Each row of numbers stands for one thing and depends on some of the facts below. Use the named rows to name the rest.

Some facts about the things:
τ: points at; Σ: uses
<1002>	τ	<832>; <1002>	τ	<207>; <1002>	τ	<232>; <1002>	τ	<1326>
<1030>	τ	<832>; <1030>	τ	<249>; <1030>	τ	<874>; <1030>	τ	<1095>
<1030>	τ	<684>; <1030>	τ	<334>; <1030>	τ	<224>; <1096>	τ	<1259>
<1096>	τ	<73>; <1096>	τ	<320>; <1096>	τ	<232>; <1097>	τ	<918>
<1097>	τ	<1207>; <1097>	τ	<684>; <1097>	τ	<224>; <114>	τ	<525>
<114>	τ	<566>; <114>	τ	<1452>; <114>	τ	<1058>; <114>	τ	<1434>
<1234>	τ	<207>; <1256>	τ	<670>; <1256>	τ	<918>; <1256>	τ	<490>
<1256>	τ	<58>; <1256>	τ	<952>; <1256>	τ	<593>; <1293>	τ	<1022>
<1293>	τ	<1148>; <1293>	τ	<1281>; <1293>	τ	<164>; <1293>	τ	<113>
<1368>	τ	<1098>; <1368>	τ	<572>; <1368>	τ	<476>; <1368>	τ	<1057>
<1368>	τ	<375>; <1398>	τ	<654>; <1398>	τ	<645>; <1398>	τ	<566>
<19>	τ	<351>; <19>	τ	<949>; <19>	τ	<1292>; <19>	τ	<829>
<19>	τ	<1454>; <281>	τ	<1207>; <281>	τ	<111>; <281>	τ	<631>
<293>	τ	<272>; <293>	τ	<51>; <293>	τ	<1461>; <296>	τ	<351>
<296>	τ	<1168>; <296>	τ	<272>; <296>	τ	<693>; <340>	τ	<1400>
<340>	τ	<207>; <340>	τ	<1292>; <340>	τ	<1130>; <340>	τ	<467>
<340>	τ	<163>; <355>	τ	<1016>; <355>	τ	<372>; <355>	τ	<811>
<355>	τ	<163>; <355>	τ	<1461>; <376>	τ	<670>; <376>	τ	<1039>
<376>	τ	<723>; <376>	τ	<421>; <376>	τ	<821>; <376>	τ	<372>
<405>	τ	<1427>; <405>	τ	<654>; <405>	τ	<1397>; <405>	τ	<1095>
<405>	τ	<566>; <405>	τ	<776>; <405>	τ	<995>; <444>	τ	<1400>
<444>	τ	<1016>; <444>	τ	<810>; <444>	τ	<1168>; <444>	τ	<1186>
<496>	τ	<525>; <496>	τ	<902>; <496>	τ	<918>; <496>	τ	<1133>
<496>	τ	<1198>; <496>	τ	<1292>; <498>	τ	<261>; <498>	τ	<1133>
<498>	τ	<476>; <498>	τ	<1016>; <498>	τ	<57>; <618>	τ	<654>
<618>	τ	<1347>; <618>	τ	<587>; <618>	τ	<874>; <618>	τ	<37>
<618>	τ	<242>; <618>	τ	<631>; <618>	τ	<1326>; <685>	τ	<566>
<685>	τ	<1454>; <728>	τ	<949>; <728>	τ	<645>; <728>	τ	<164>
<728>	τ	<320>; <767>	τ	<918>; <767>	τ	<249>; <767>	τ	<442>
<767>	τ	<1058>; <825>	τ	<467>; <826>	τ	<1223>; <826>	τ	<57>
<828>	τ	<572>; <828>	τ	<320>; <828>	τ	<93>; <857>	τ	<186>
<857>	τ	<1095>; <857>	τ	<1186>; <887>	τ	<829>; <968>	τ	<1226>
<968>	τ	<1295>; <968>	τ	<272>; <968>	τ	<1094>; <968>	τ	<467>
<968>	τ	<1326>; <981>	τ	<372>; <1002>	Σ	<1022>; <1016>	Σ	<1086>
<1022>	Σ	<825>; <1023>	Σ	<1099>; <1030>	Σ	<58>; <1032>	Σ	<1398>
<1057>	Σ	<1310>; <1058>	Σ	<1259>; <1060>	Σ	<587>; <1081>	Σ	<1133>
<1086>	Σ	<593>; <1094>	Σ	<1095>; <1098>	Σ	<1454>; <111>	Σ	<832>
<1130>	Σ	<1098>; <1148>	Σ	<1130>; <1168>	Σ	<164>; <1197>	Σ	<1039>
<1198>	Σ	<490>; <1207>	Σ	<51>; <1226>	Σ	<1023>; <1234>	Σ	<733>
<1248>	Σ	<728>; <1259>	Σ	<296>; <1281>	Σ	<930>; <1292>	Σ	<1234>
<1295>	Σ	<186>; <1310>	Σ	<351>; <1326>	Σ	<1397>; <1347>	Σ	<1081>
<1368>	Σ	<1207>; <1398>	Σ	<684>; <1400>	Σ	<618>; <1427>	Σ	<767>
<1434>	Σ	<918>; <1452>	Σ	<340>; <1461>	Σ	<724>; <1475>	Σ	<949>
<163>	Σ	<56>; <164>	Σ	<829>; <182>	Σ	<1368>; <186>	Σ	<887>
<197>	Σ	<261>; <207>	Σ	<874>; <224>	Σ	<57>; <242>	Σ	<290>
<249>	Σ	<163>; <261>	Σ	<461>; <281>	Σ	<375>; <296>	Σ	<1148>
<316>	Σ	<1326>; <320>	Σ	<1295>; <340>	Σ	<224>; <346>	Σ	<1197>
<351>	Σ	<242>; <355>	Σ	<1094>; <372>	Σ	<1097>; <375>	Σ	<857>
<376>	Σ	<654>; <433>	Σ	<566>; <442>	Σ	<1293>; <444>	Σ	<902>
<451>	Σ	<685>; <461>	Σ	<293>; <467>	Σ	<281>; <476>	Σ	<37>
<490>	Σ	<249>; <498>	Σ	<182>; <51>	Σ	<232>; <525>	Σ	<968>
<56>	Σ	<995>; <572>	Σ	<111>; <57>	Σ	<1427>; <587>	Σ	<631>
<654>	Σ	<93>; <670>	Σ	<1226>; <685>	Σ	<467>; <723>	Σ	<146>
<724>	Σ	<197>; <733>	Σ	<693>; <73>	Σ	<372>; <767>	Σ	<496>
<776>	Σ	<602>; <811>	Σ	<525>; <825>	Σ	<405>; <826>	Σ	<1030>
<829>	Σ	<776>; <857>	Σ	<355>; <887>	Σ	<334>; <918>	Σ	<952>
<930>	Σ	<1452>; <93>	Σ	<1058>; <967>	Σ	<1060>; <968>	Σ	<670>
<995>	Σ	<1292>

Some things and their rows:
[ -3  -4 -13   0   4  -5  -2   1  -2   9   0  -3  -1  -1  -6  -3  -1   4
  -3  -3  -6   7  -2   7  -9  -5   2  -8  -2]: <874>
[ -2   5 -13  17  -2  -7  -3  -1  12  -5   8  -2   2   0  -6   0   0   5
  -3 -14  -5  -2  -6  -1  -1  -5  -6  -9   0]: <1030>
[-2 -3 -8 18  7  2 12 -3  0 10  4 -3 -3 -1 21  0  7 11  0 15  6 -3  3 -4
  6 -8  7 -8 -2]: <272>
[-3 -4 -6 -3 -4  3 -1 -1 -2  3 -1 -3 -3 -1 -7 -6  1 -1 -1  3 -6 -2  1  0
 -4 -3 -1  0 -3]: <327>
[ -2  24 -14  -7   3   5  -6  15  -1 -10 -13  16   0  12   6   1  -4  17
  -1  10  -3  -6  -3  -2  -8  20  -9  -6   4]: <1198>
[-1 -4 -4 -5 -4  2 -2  1 -2  1 -6 -2 -1 -3 -3 -2 -1  0  0  4 -5 -1  1 -4
 -4 -3 -1  0 -3]: <1081>
[  1  11  68   4  -7   2  19  -3   8  -9 -11  -3  -2   4  -7  -4  -1 -10
  11   0  34  -3   8  -5   9   9 -10  11   5]: <19>
[ -1  -1  51  -9  -6  10  18  -1   4  -8 -12  -2   5   3  -7  -5   0  -5
  14  14  22  -2  11  -5   1  12  -8  23   8]: <829>
[  5  -5  41  -2  -9  -9  -5   4  -3  12  -4  -4  -5   5  -4  23  -1  -9
  -5 -12  34  -1  -7   3  22   5  -9   9  -4]: <828>
[  2  14   9   0 -10  -7  -3   1   1  14  -2  -1  -1   1   5   3  -6  -9
  -4   9  13  18   3  38  22  -9  -6  10  -4]: <93>
[ -1  29 -13  10  -7  -6  -5  -3  -3   7  29  -4  -2   0  14  -7  -2   4
  -4  -4  -5  29  14  25  21 -11  -9  -6  -7]: <654>
[  2  14 -14  20  -8  -8  -3   0  19  -9 -11  -3  12   0 -10  -3   0  -8
  -7 -12   2  -1  -8  -1  -9   8   6  -8   8]: <1097>
[-1 -3 -7 -7 -5  1 -2 -2 -3  4  0 -2 -1 -1 -7 -2 -1 -1  2  2 -5 -1  0  1
 -6  0  2 -1 -3]: <1023>
[ -1  -3 -14  -1   1   4   6  -3   0  -6   7   3  -1   0  13   1   1   4
   2   6  -3  -3  -7  -3   3  -6   0  -5  -2]: <1400>
[-2 -3 -5 -1 -6  0 -4 -2 -5  5 -3 -1 -2 -2 -2 -1 -1 -1 -3  6 -2  0 -2  2
  0  0  2 -2 -4]: <1223>
[ -4  -5 -12   0  22  15  30  -2  24  -9  20   1  -1   0  -3   8  -3  -5
  21 -13  -4   4  -2  -6  -1  -9  -1  -8  12]: <467>
[ -1  -2 -12   3  -4   2  -1  -2  -2   7  -5  -2  -3  -1   3  -3   0   4
  -2   7  -4  -2   2   0  -4  -4   5  -6  -3]: <810>
[  2  -3  62  -4  -6  -7  -6  -2  -3  10  -3  -5  -4   5  -6  14  -3  -9
  -4 -13  31   2   7  -1  14   6  -9  11  -2]: <728>
[ 2 -3 -6 -5 -5  2 -3 -1  0  3 -2  0  1 -2 -3 -5 -2  0 -1  4 -6 -2  2  1
 -5 -2 -2 -2 -3]: <1060>
[ -2  -5 -15   4  -2  -1  -3   1  -5   9   3  -1  -2  -3  -3  -5   0   8
  -4   2  -4  -1   1   1  -2  -6   2  -7  -3]: <186>

Which thing is each row?
No name comes twice in this set of rows, the named rows included.
[ -1  -4  31  -5  45 -10  21  -1   6 -10 -16  19   0  -3  -6  10  -1  -1
  -5 -13  -3  -3  -7  -2   4  -6  -8  -8  -3] : <1234>
[  1  -3  -5  11  15 -10  -5  -3   0   3  17  -4  -3  -1  -6   1  -2   8
  -6 -12  -5   9  -4  -1   0  -7  -8 -10  -2] : <618>
[ -2  -2 -17  25  -1  -3  -4  -3   0  -5  10  -1  -4   1  23   6  12   3
  -5   1  19  -3  -7  -3  21  -7   7  -9  -3] : <444>
[-2 -1  6 21 10  0  2 -3  5  5  2 -4 -4 -2 14  5  6 -4 -2 -2 14  1 -3 -3
  4 -4 15 -7 -2] : <293>
[  1  -3  27  -1   0  -8  -4  -1  -2   2  -4  -4  -4   1  -7   7  -1  -7
  -6 -12   9   1   0  -3   2   1  -2  -5  -2] : <1293>
[ 3  0 -5 20 -9 -5 -4 -3 -3 -9  3 -1 -3  3 13  8 12 -4 -3 -2 26 -4 -9 -3
 20  5  7 -6 -1] : <498>
[  0  -4  12  10  17  -4  18  -2  22  -8  10  -2  -3  -2   3  10  -1  -1
   3 -11   3  -1  -6  -4   9  -6  -4  -9   0] : <825>
[ -2  -4 -14  11   0  -1  -2  -1  -3  14   4  -3  -1  -1   5  -3   0  11
  -3   7  -4   0  -1   4   2  -7   7  -7  -2] : <1186>
[ -3  -5 -12   9  -5   4   2  -1  -3   1   4  -3   0   1  17  -3   8  10
  -4  15   8  -3  -1  -3  10  -4   3  -8  -2] : <1168>
[  3  16  11   9   2  -2  -4  -3  -3 -11   8  -2  -1   3  -5  -7   1   0
   4 -13  -5  -3   7  -4   1   0 -10  -8   5] : <114>
[ -1  -1  18   7 -10  -7  -5  -1  -3   7  -1  -3  -3   2  -2  11  -1  -6
  -5  -9  21  -1  -8  -1  16   2  -1  -6  -4] : <1368>

The same things again, as new rows of numbers:
Some things and their rows:
[-12 -13   1 -13 -14 -12  -2  -5 -11  11   1  12  -3   3   2  -6  -7   4
   0   3   1  -4   2   5 -11  -7  -8  -2]: <1186>
[  3  44  19   1  61  27  28 -47 -38  -7  -8   0 -27 -25  -5 -12 -12 -26
   8 -15  13 -22  32  -2  -6  18 -29  19]: <1234>
[  9 -17  -1 -29  11  -6  -5 -10 -14   2  17  13 -26  -7   1 -12 -16  16
  14 -12  10  -9 -19   3   3  -6 -31  13]: <733>
[  2 -11   7  10  13  -6  15  24  18  -4   3  10  11  27  -7  13  30  24
 -11 -25 -23 -13 -22  28 -10 -18  -3   2]: <918>
[ -6 -11   6 -12  -9 -13  -4  -1  -5  10   8   9  -3   4   3  -8   2   8
  -4   5   3   0  -3   1  -6  -8 -10   0]: <724>
[ -3  -9   2 -10  -9 -14   0  -1   2  14   5   8  -4   2   7  -8   3   6
   3  -1  -5  13  -6   4  -3  -3 -11   3]: <290>
[ 12  38 -11  26  14  -1  -6   2 -16 -24 -75   4 -10 -26  13  26 -35 -14
  11   2  10 -30  41 -13 -17  10  27 -59]: <355>
[ -7 -17   8 -26   0 -16   5   7 -16   0  23   8 -34 -19   9  17  -2   7
  22  -3  -7  -3   8 -12  -1  -8  -4  -3]: <163>
[  2 -12  10   1  14  -1  11  36   5 -13  35   1 -18   9  -3  45  25  11
  24 -19  -6   4 -12   5   5  -1   9   9]: <249>
[-11 -16 -20 -26 -32 -20 -17  14 -28   7 -48  17 -30   0   2  14 -20  11
  27  -1  11 -16  15 -17 -24  -4   6 -40]: <372>
[-10 -14  11 -14  -4 -12 -11 -20  14  19  13  -3  -4 -13  19 -26 -16   5
 -17  14   3  10 -23  -2 -14 -13   0   6]: <949>
[ -3 -10   0  -3  -7  -8   2  11   0  -1  12   8   5  14  -8   1  11  12
  -6   2  -2  -8  -7   5   1 -10  -6   2]: <442>
[  1 -11  -2  -8 -14  -4  -5   5  -7  -1  12   6  -2  10  -5  -2   8   8
   1   8   5  -2   0  -4   4   0  -9   9]: <1347>
[-13  24 -21  33  21  17  -6 -35  -7 -17  -6  -1  28  -2   6  20 -44 -63
   9 -31  19   6   8  37  12  42  16  -3]: <405>
[  1   3  -1  19 -12 -13   0  10   4   1   0  31  11  19  10   3   8   7
  11   0  12  19   1  21   4  21 -17  -5]: <1095>
[ -5 -11   1  -5  -7  -9  -2   6   6  13   2  11  -4   5   6 -10   2   6
   1   2  -6  13  -6   3  -2  -4  -8   2]: <602>
[  5  -7  -3  -3  -2   8 -11  17  13   1   6 -13  -6   4   1  -2   7  11
   4  18  13  17 -18 -15   6   2   6  11]: <164>
[ -1 -13   0  -9 -10  -6  -5   7  -3   0   8   1  -5   6  -4  -5   5   9
  -5  16  12  -6  -7  -8  -3  -7  -6   1]: <1057>
[ -4  25  11  15  40  18   3 -25   0  -7 -33 -24 -10 -15  11  -5 -24 -20
 -21   7  20 -19  -6  -9 -32   5  29 -10]: <1368>
[ -1  -6   6 -18 -15 -20   2  -7  -2   9  10   9   0 -21   8 -11  -5  10
  -7   8 -18  -5  15  -7   8 -19 -10  -4]: <272>

Which thing is each row?
No name comes twice in this set of rows, the named rows included.
[ 16   5   5  16 -12 -12   0  20   7  -3   5  15   8   4   8  -1  15  20
   6  17   5  14   9  -2  17   4 -10  -5] : <1094>
[ -8  -6  10  -9   3  15 -14   3   4   6   8 -26 -18   6   0 -18   3  14
  -9  42  48  11 -28 -28 -14   8  13  16] : <320>
[ -1 -17   6 -19   7  -8   1   8  -5  -2  29   4 -26  -8   5  14  -2   8
  19  -7   5   1  -9   0   4  -7  -8   7] : <56>
[-21  23  23   6  52  24  -3 -46  -1   1 -31 -36 -18 -18  15 -22 -31 -24
 -29  26  49 -15 -17 -17 -51  13  28  -2] : <828>
[  1 -14  -7  -4 -17  -6  -5   9   1  -3  16   4   5   9  -9   5   3   5
   1   2   3   0  -3   4  15  -3  -6   4] : <1434>
[ -4  14  14  -8  -7   8  23  -9 -28  12  16   9 -10   6  -9 -16  32   4
   7  22   2  10  38 -13  12  10 -31  28] : <207>
[-16  20 -20  22  22  13 -25 -46   5   4   5 -14  31  -7   2   8 -64 -75
 -21 -12  -7 -20   2  30  22  17  25   4] : <685>
[  2 -11  -4   2  -6  -9  -5  10   9   0  15   6   9   8  -3   2   7   6
  -2  -2  -7  -2 -10  11   9  -3  -3   5] : <525>
[  3  -7   2 -11 -17 -11   0   0  -9   4   8   6  -3  -6  -6  -4   4  12
  -2  10  -6  -6  12  -8   7  -8 -10  -1] : <1400>
[ -8  35   7  30  28   7   5 -28 -10 -12 -32   6  12  -1   8  11 -28 -30
  -9  -6  12 -23  21  25 -19  18  10 -18] : <857>
[ -5  35  -2  29  36  23  14 -29 -13 -10 -20  -5   9   2   0  11 -12 -43
   7 -20  11   2  21  19  -3  28   8   1] : <618>
[ -6  11   9 -17 -14 -14   8 -19 -14  36  12  17  -5  -5   2 -22   5 -11
 -15  22 -39 -10  39  -6  12 -21 -29  17] : <467>
[  0  26   8  28  45  16  19  -8   9 -20 -33 -10  10   1  -5  17  -1 -17
 -15 -28 -11 -34  -1  23 -28  -4  21 -14] : <1256>
[  8  59  25  14  36  11  26 -37 -19   5 -19   3  11 -30   8 -11 -13 -31
 -24  17 -28 -23  58  -2   1   0  -5  -5] : <340>

The same things again, as new rows of numbers:
Known rows:
[ -6   6   1  -4   2  22 -14  -9  12  18 -13  -5  -9 -35]: <1096>
[-14  -5 -25  -9  14   7  22  18   3   6   2   1  -5  12]: <476>
[-10  14  46  -8  -2   5 -19 -12   8  13  -8  11 -29   7]: <1256>
[-20  -3  16   4  -8   8  23 -14  -3  -5 -22  14  -6 -15]: <444>
[ 24  15  -2  -6  -3  -4   8   4  -4  11 -16   4   1  -1]: <56>
[  6 -20 -27   3  12   1 -22   8  -9   8   6  -8  -6 -13]: <232>
[ 12   4  14  -5  17   1 -16   8   4   5  11  10 -20  23]: <58>
[-15  13 -11 -10   3 -17  -1   8  -5 -15  -3   3 -13  13]: <1198>
[-24   1 -17  -6  14  10  17   9 -26   5   2   4   7  28]: <57>
[  3 -10 -12   0   8 -10   4   2  -4 -28   0 -11  15   1]: <351>
[-17   7 -23  -5  15   4  19  15   7  17   3   3  -2   0]: <1098>
[-30   2  12   1   4  10   0 -37 -23  -8 -21   8   8  -2]: <340>
[-12  -8  20  15  -8  10  15 -13  19  -8 -14  28   8   1]: <355>
[-17  11   4  17 -21  -3 -19 -12  21  15  -5  20   5  -5]: <281>
[  1 -37   0  -1  11 -10   3   2  -2  -8   0   4  24  -4]: <51>
[ -8   5 -35  -6   9   4  10  15  10  13  -1   0   5   4]: <572>
[  8  -5  -9   4  -4  -6 -20   5 -14  14  13  -8 -27  11]: <684>
[-1  1  5 -3  1  0  1  1  9  4  1 -3 10  5]: <1310>
[ 16   5  21  -3  15  -1 -19   3   0   3   7   3 -20  17]: <952>
[ 1 -1  1 -2  0  1  2  1  5  4 -2  0  4  2]: <1032>

Which thing is each row?
No name comes twice in this set of rows, the named rows included.
[ -7  28   1  -3   8 -28  -1  10  -2  -7  15 -15 -11   7] : <1058>
[ -8 -27  -5  -5   3 -29 -20  10  -1  21   7   2  15  12] : <1207>
[-11  16  20  -2 -27   1   1  -1  -4   7  -5 -16  12 -17] : <1398>
[-13  -3  -5   4 -11  -3  -5 -31  10  13 -15  -3   2 -20] : <1002>
[-29  22  29  -7 -11  -3 -13 -18  -6  10  -8   2 -12   9] : <767>
[ 17  -2   3 -21   6  -3  -6 -15  15  -2  24  16   8  27] : <670>
[-15   7  26   3  -9  -1 -20 -13   3  16  -7   4 -30  -5] : <1097>
[16 -6 20 -5 12 -2  1 -1 10  3  8 14 10 24] : <723>
[ -8  12 -16  -8   5 -21 -16   5  -3  -9  10  -2 -15  34] : <918>
[ -2   2  -8   7  19 -15  12  -8  -1 -17   0   8  -2  -4] : <1130>
[ 25  10  -5  -3 -29 -14  16  13 -21   4  -1  -5   3  -2] : <995>
[ -4 -12   0   5  -6  -8  12   6 -11   1   6  -4   4   9] : <186>

